[  69  289  144  468  131   64  -36 -182   18    8   -9 -127  193  -79
 -224   13   68 -221  -48  118 -189  -50  131  -90  -27   19  102  -54
  -10  196  -66 -166 -160]  zer
[ 189  104   51 -113 -175    3   72 -220  114   17 -146   51  114  -54
   25   28   59  -64 -197 -160    2   62   74  189 -108  205 -116  187
   18 -109 -164   47 -247]  mepig
[ 187  -51   53  258   34   58   19   10   61  -13   26   14   71  -82
 -131   93   71 -245   48  -25 -132 -128  -27   95  256  -18  391  161
  -74 -102  168   47 -106]  saneb
[ -53 -105  268   96  153  -42  -53  -51   65  232  192  -45   69  -95
 -292  122   57  -36  154  177    7  -34 -196  218  118  202  135   16
   74   -8 -123 -174 -197]  zepe
[  34  -94  338  225  -32  194   59 -200   43  -33   42 -214   22   32
 -162   95   39 -213  155  229 -126 -131 -373  191   -4  123  192   97
 -154  -51    2 -120  -32]  mepig
[ 196  275 -141 -196  -98  -51   35 -110  -63   34 -237  -65   47 -113
 -129   10   63  -74  -80 -173 -218   44  266   93   -6  -64 -143  -14
   71 -129  -52  100 -186]  tife
[ 223  127  -88 -188   72 -109   -7  -38   29  190  -53   82  113 -128
  -57  -49   37  -57  -75 -175  -86  126  258  120  -37 -195 -123   38
 -126    6 -136   82  -93]  dos
[ 236 -295  229  278   93  229   28 -409   58    3 -299 -163 -209 -129
 -206  386  -29 -497  201  131 -320 -384 -327  110  150  421  200  221
  -79 -343  326  250 -171]  ketuk
[ 126  -14   79  -60 -148    6  -55 -174   31   54 -197  -46  -89  -15
 -115  128  -11 -143  -22 -103   88   60  -56   99  -89  297 -130  235
 -103  -12  -98   25 -109]  Nenu
[ 161  126  -77  152   79   53   52  -95   18   49 -172  -55   56 -129
 -162  213  107 -136  -51   28   39 -113  154   57  138   96  185  -40
   18   55  150  -94 -186]  mepig
[ -45  278 -177   38    0  -35  -82   64  -52  170   52  -93  177    6
  -70   92   96  -38 -268  -21   -4   91  -94   60   -5 -195  165  116
  -71  137   -3  -14 -220]  dos
[  58  -92   76   75  206  144   51 -117  -43  196   53  -34   81  -17
 -169   93  135 -209  -39  111  -69   -1 -385  232 -236   67  177  199
 -123  118 -104 -187 -170]  ligo
[ -43    2 -103  106  -81   47 -166 -206   30   82 -198 -359  -53   94
 -230  209   56 -159 -298  314 -169  -72 -108  293  160  279  172   86
 -206 -169   75   -3 -103]  vefar
[ 108  148 -149  241  379   34  -60  -53    2    3  128   69  -22 -144
   -6    7 -107   11  208   53  -43 -173  170   31  196 -404  124 -200
  -91  204   95  -70  110]  Nenu
[ 288   -6  -97 -114  -35  -17    4  -69   50   38 -157   12   77 -265
  -82  -47   31  -21 -109 -386   80  -57  150   47  -28  220 -376  135
   34    2 -175   45 -192]  Nenu
[ 176  188  118  137  -81  -34  -55  -89  180  -87  -18  155  -11   47
  -45  156  103  139   35   -6   95 -185  -61  -52  191    0   15  -10
   38  -65  -62   92 -395]  dos
[ 168   -5  237  -73  292  353 -236  -78  231  272   22 -568   27 -159
 -285   97  -98 -341   24  433   55  -95 -199  188   -6  489  -24  236
 -451  -44  -70  -88  -12]  zer
[ 201   10 -301  243 -590   -7 -442  -13 -114  215 -128 -374 -210 -147
 -314  175 -359 -107   91  -28   72   57  -66 -241  415  449  -63 -134
 -272  209  -48   14  303]  tife
[ 165 -215 -275  318  -41  123 -454 -317  -21  429   36 -328  -28  178
  -65  106 -227 -200   66  -96    2 -127 -169   71  383  577  187  -13
 -250   -5  215   55  639]  desub
[ 137  -11  -10 -127  163   -9  181 -115  153   83    6  -68   45 -187
 -134  -63   72  161  187  -34   55 -203  -21  140   20  223  -23 -150
  -15   53  -41   -5 -165]  desub
[ 238 -263   55  253  291  128  126  -10   15   53  -94  -90  -37 -280
 -294   -9   51 -270  238  -18 -134 -149  139   67  169 -105   -6  -94
 -154 -174  195    3   47]  Nenu
[-104    0  384 -105 -195  230   19 -758  109  114 -225 -547 -122  230
 -110  170 -252    5  261  263  129   58  -47    6 -206  573 -279 -359
 -199 -175  -85  291  191]  sufik
[-310 -149 -106 -128  193   30  415 -289 -108   45  -76 -321   34  -34
 -154 -140   63   56  -75  314   57  144   -2  363 -148  320  321  -97
 -148   47 -156  -49   87]  zer
[ 314 -260 -248  304   23  279 -207 -340   63 -173  -58 -245 -138  -17
 -139  127  151 -106  -89  349 -306 -173 -601  -32   81  274  325  140
 -211  -12   86   12 -102]  zepe
[ 240   51 -386  204  -87   80 -346 -118  -13   46  -35 -287   11 -292
 -120 -159  -12 -154  -39  -94 -226 -162  -87 -144  276  151  142   55
 -201  130  129 -106   28]  Nenu
[ 292 -187   55  -33 -105  -31   -9  -36   21    0  -73  146   40  -98
 -123   71   49 -252   61 -270  -41   23   41   80   51  139  -54  179
   -9 -206  -32   23 -126]  dos
[ -33   17 -233   11 -287  119 -358    2  -62 -224 -108 -180 -101   96
  158   67 -276 -119 -134  -26  -55  -35  289 -138  -43 -184 -262  -66
 -240  -36   45  100   72]  zer
[ 217   84  -43   53  -97  -26  -52 -286  -14   72  -54   94   70 -148
  117  -91   72  -77 -194 -148   69  -29   27   50  -94   95 -199  136
   22   18 -133 -131 -248]  zer
[ 184  130  -77   62  176   78  -97    2   30 -168 -130   87   24 -242
 -115   60   47 -180  113   30 -266 -150  -50   72  -32 -206  150   10
 -121  158  162 -128  -56]  ketuk
[ 548 -227 -265  118 -190  156 -309 -148  118  -16   74   38 -249   44
  -23  170 -209  -86  198 -330  -88 -151 -163 -285   86  421  138  100
   36  198  115  -44  135]  ketuk
[  81  146  -76 -138 -103   46   -2 -136  -14  -46 -176  -33   13 -167
    0  -54   39   14  -60 -145   24   34  134   13 -110  -34 -156   79
  -42   24 -123   79 -198]  sufik
[ 220   -1   80  -79 -142  -26  -17 -171   56  -22  -60    4   37  -95
  -54   31   36 -114  -85 -147   61  104   71   64 -107  137 -249  163
   94  -55 -220  -32 -207]  Zeg
[ 186  113  112  333  -91  130 -198 -171   30   -5    1 -133  119 -247
 -239  -27   66  -72  116   19  -72  -73  -60 -108  136  239  196   62
  -75  208 -121 -138 -168]  desub
[ 231 -361  275  128  258   96  264 -179 -186  -69   72  107   35 -304
 -143   50  100 -304  118  -16 -171 -224 -271  146  -41  -25  107   63
  122  -16  -65 -257 -219]  mepig
[ -44  100 -167  182  156  -63  -27  -52 -159   27   50   -9   66 -182
  -27 -141  -13  -90   -9  178  -35  -90  247   91  227 -356  335 -151
 -246  121   65   21  -55]  desub
[ 109 -115    8  188   97  201  -99 -134  121  -84  -44 -217  186 -205
    6  -42  155 -227  -35   71 -102 -188 -343  -68  -39  185   43  158
 -152  100   69  -35   -8]  zepe
[ 332  169  327  156   10   97 -127 -275   47   79  130 -236   -1 -109
 -399  152   13 -196  149   94 -445 -177 -140  196   64   29  -47   36
  203 -164  -72 -127 -410]  ligo
[  86  193  -80  215   21  129 -186  -80  281   97   25  -22  125   27
  106   40   59 -107 -241  263   98 -154 -203  105   44  167  273  123
 -121  114  121  -26 -157]  ketuk
[  83   94    5   91  241   54  -65 -171   35   91  -25   25   15  -51
   -9  -90  139 -259 -121  109 -261 -178   20  117   59 -122  308   25
  -88 -124  202 -296 -189]  mepig
[ 165  144 -345  344 -252  221  203 -241 -152 -207 -292 -199 -161   52
  -36   81   52  188  137  242 -112 -116 -172 -376  202  459  219 -195
  -25   55   -1  179   83]  ligo
[ 283   62   17  -85  -26  -83   16 -172  152    2  -67  107  123 -105
   86  104   68 -103 -125 -244  102  -18   79  -12  -72  138 -301  168
    4   11 -194  -42 -258]  Zeg
[ 309   28  -96 -140  -20  -21  -49   39   53   39  -64  125  159 -174
   60   66   21 -132 -202 -307  113   85  110  120 -197  -66 -413  195
  -90  121 -216 -119 -100]  desub
[ 183  114 -259   57  -48    5  -72 -185  -31  120  -40 -131   -6  -30
  -55  279   69 -189 -169  111  -48   39 -128  190  132   78  154  196
  -98  -95   96 -128 -210]  dos
[ -45 -175 -516   57 -113   36  153  112 -281  248 -251 -148 -115  220
  107   69   24  -96 -354  109  250  308 -169  -53  127  196  223  178
 -569  -35   92  116  504]  Zeg
[ 313 -171  174  169  303   63  593 -455 -168    6  -10  370  135   14
  -50  274 -233 -153  222  -68  151  329   -8  273 -189  242   44  -12
 -185 -122 -226  461  268]  vefar
[ -53  158   51   91  120  -36   94 -444 -116  -50 -328 -190 -240   -6
 -152 -226   96   57   27 -122 -406 -268  103  -44  120  361 -101 -122
  205 -247   67 -158   86]  vefar
[ 137  110 -148 -168    5 -148  -19 -104   24  239  -11  -42   76  -80
  -57    7  124   39 -127 -119   26  177  221   -8   17  116 -190   50
   62   28 -185 -151 -161]  ketuk
[ 302   94   64  -33  -66  -76  -81 -160   52  120   48   97   88  -13
  -11   24   19 -217 -101 -279 -116   51  197  124  -27 -123 -136  151
   53  -90 -129 -110 -202]  saneb
[-325   64   26  134 -485   19  -70  -36   38 -316 -293 -185  183  168
  -51   31  192  158 -176  182  135  -96 -268   14  153  702  547  106
   88   92  190  365   20]  zepe
[ 107  186  -74 -245 -122  -34   59  -71   85  -86 -221  -36  123 -133
   46  -50   72  -78 -166 -117  -43   32  100   88 -163  -10 -231   73
  -10  -49  -76  125 -168]  dos
[ 134 -305   52  124  154  -26  -46   15   20  -25   93    6  -75   18
 -229  242   95 -247   60   90 -188  -21  -63  214  200 -193  313  117
   22  -83  130  -93  -25]  ketuk
[  90  115  -66   61  102   90  171    8   12  -26 -165  -84  158 -350
  -77  -92   86  -78   92   60  -92  -37   32  -14   10  -24  174  -24
 -116  122  132  144   27]  dos
[-111  187 -319   73  153 -106  -92  193  -48 -410 -117  325   -8  183
   88 -113  226   57 -134  148 -105  -61  116 -136  179  214  570   83
  139 -194  497  -12  -47]  saneb
[ 278 -268  265  204  276   60   47 -154  110  178   52  -18  142 -386
 -205   70   49 -232  148  -78  -25 -193  -97  152  133  142  -45  115
 -121    3  -93  -75 -113]  Zeg
[ 254  -42  -38   20 -109 -106 -159  -56   19  101  -29   78   36 -100
 -103  -25   73 -106  -88 -147   62   47  184   -1  138  212 -114  112
    9  -21 -156 -137 -113]  vefar
[ -91  253 -280 -232 -231 -165 -103  134 -157 -512 -281  208 -113  139
  -40  138  -55  148   30   -4   60   57  475 -315  276  217  272 -282
  346 -102  130  204  -61]  tife
[ 159  238  -95 -309  -47 -116  114  -48  -19  183  -75   18  158  -87
    7    4  -27  -63 -155 -232   98  199  369  167  -75  -65 -309   74
   -4  -44 -280  134 -153]  ketuk
[ 168   13  155  347  133   89    6 -283  154 -128 -116   74    7  -76
 -209  225  157  -61  304  176   37 -107 -125  -72  113  215  263    8
 -116  108   32    0 -178]  mepig
[ 237  131 -166 -109  -33  -86  -37  -69   11  134 -177   36  -70 -176
 -112   26   25  -10  -31 -185  -54   79  244    2   24  108 -299   51
   26  -49 -106  -79 -126]  ketuk
[  99   15  322   26  190   71   69 -101   83    6  -43  -24  148 -150
 -311   81  114 -187  140   74 -185 -124  -27  260  -15   56   88   50
  -60 -126  -79   10 -298]  vefar
[ 124   42 -256   90   71    8 -189  146  -16   29  224 -226  144  -53
   88    9  -19 -336  -34   18 -363 -148 -137   46  187 -563   68   35
 -164   56  135  -99  137]  desub
[ 189  105  -18 -100  -76   61  190 -165   48  -57 -215  -53   77 -120
 -103   -9  143   63   53  -85  -20   25  -61   28 -151  312 -209  109
  -25 -118 -112  183 -223]  dos
[  63  127  -45 -107 -230  -17   22 -120   25   19  -37  -14    9   14
   85   28  -27   44 -141 -111  165  112    3   13  -72   63 -182  130
    4  -57 -204  156 -228]  desub
[ 214  143  -21  111  -98   30   49 -116   16  -28  -70  127   93  -61
  -22  -51   77  -52 -108 -220  213   44  124  -45 -118   95 -127   96
    7  141 -212  -72 -218]  ketuk
[  -4  -42 -484 -247  -83   38  -38  377  171 -248 -273   12  341  -92
  188   48  292  107  115 -151  296  -29  -56 -365  100   74   56   17
 -364  384 -106  230  182]  zer
[ 211  197 -176  -72 -105  -25  -20 -135   57  132 -157   20  120 -143
   85   27   17  -94 -239 -241    8   66  196   19 -102   46 -196  147
 -135   49 -117  -20 -187]  dos
[ 292  -79  223   50   -3   77   42 -276   62 -132 -122   24   10 -243
 -234   21  -30 -122  103 -100   31  -40  183   77 -105  262 -111   22
  -41   26 -186   -3 -237]  tife
[ -11  139 -189    1  196   76  140  -21 -126  209  -46 -317  340 -380
  -93  -59  187 -106 -144  131 -191  -18  -45  240 -149 -101    1   50
 -196  273  -27 -218 -118]  Nenu
[-235  -44 -387  390 -287   16  -23 -225 -203   80 -156  -75 -145  257
  306  321   96  180 -303  209  116   67 -239 -201  176  262  100  104
  -68  -10   60  -97   49]  zepe
[ 253  167  -41  -73 -113  -58 -157 -140  -43  207  -27  -76  -25  -18
 -110    6    9  -66 -115  -88  -78   88   65  102   29   45 -312   91
   85 -151 -169  -63 -132]  Zeg
[ -71 -237  -83 -392  285  149   63  -93   55  491   18 -899  207 -281
 -157 -222   58 -166  -96   25   -5  -92  -95  344   55  215 -302 -102
 -258   62 -149 -364  499]  Zeg
[ 230 -116   77   89 -208    9 -118 -166   94    8  -32   96  -44 -215
  -53    2  -10  -99 -162 -190   16  -79   -5   69   41  241 -101  190
   71 -128 -107 -131 -369]  tife
[ -16  157 -118  -88  -49   73 -265 -189  128  202  -75 -428  129  -90
 -106  186  -63 -169 -184   79 -154  -25    5  257  152  -21  123   25
 -270   54   22  -35    9]  ketuk
[ 219   43   35  -66  -93 -137  -45 -105   36   69  -52  182  149  -82
  -82    7  126  -26 -212 -110  116  133  226  111  -36  145  -34   98
   20   23 -182  -60 -298]  dos
[ -33   63  -59 -140  -51 -140 -145    9   54  108  -45   31   63  -91
   30   80  -21  -38 -246 -114  180  205  258   10  -69  140 -221  174
  -76   59 -153 -124 -147]  zepe
[ 140  154 -210   -4  248 -173  139   50  -53 -110    3  203  131 -120
  -98   46   74   90   50  -23 -117  -33  209   87   -3 -121   72 -142
  -19  160   50  -69 -100]  Zeg
[ 165   34 -116 -178  -89  -66   36  -42   -3   69  -89  -34   85 -190
  -17    7   75  -26 -104 -184   48  128  188   35  -25   68 -349   81
   74  -90 -155  -40 -146]  ligo
[ 155  199   44  314   52  -66   40  -30  -90   26   35   28   95  -68
 -189   23  135 -174  -66  158 -277  -76   49  126  103  -92  273   83
  -12   10  127  -69 -247]  zepe
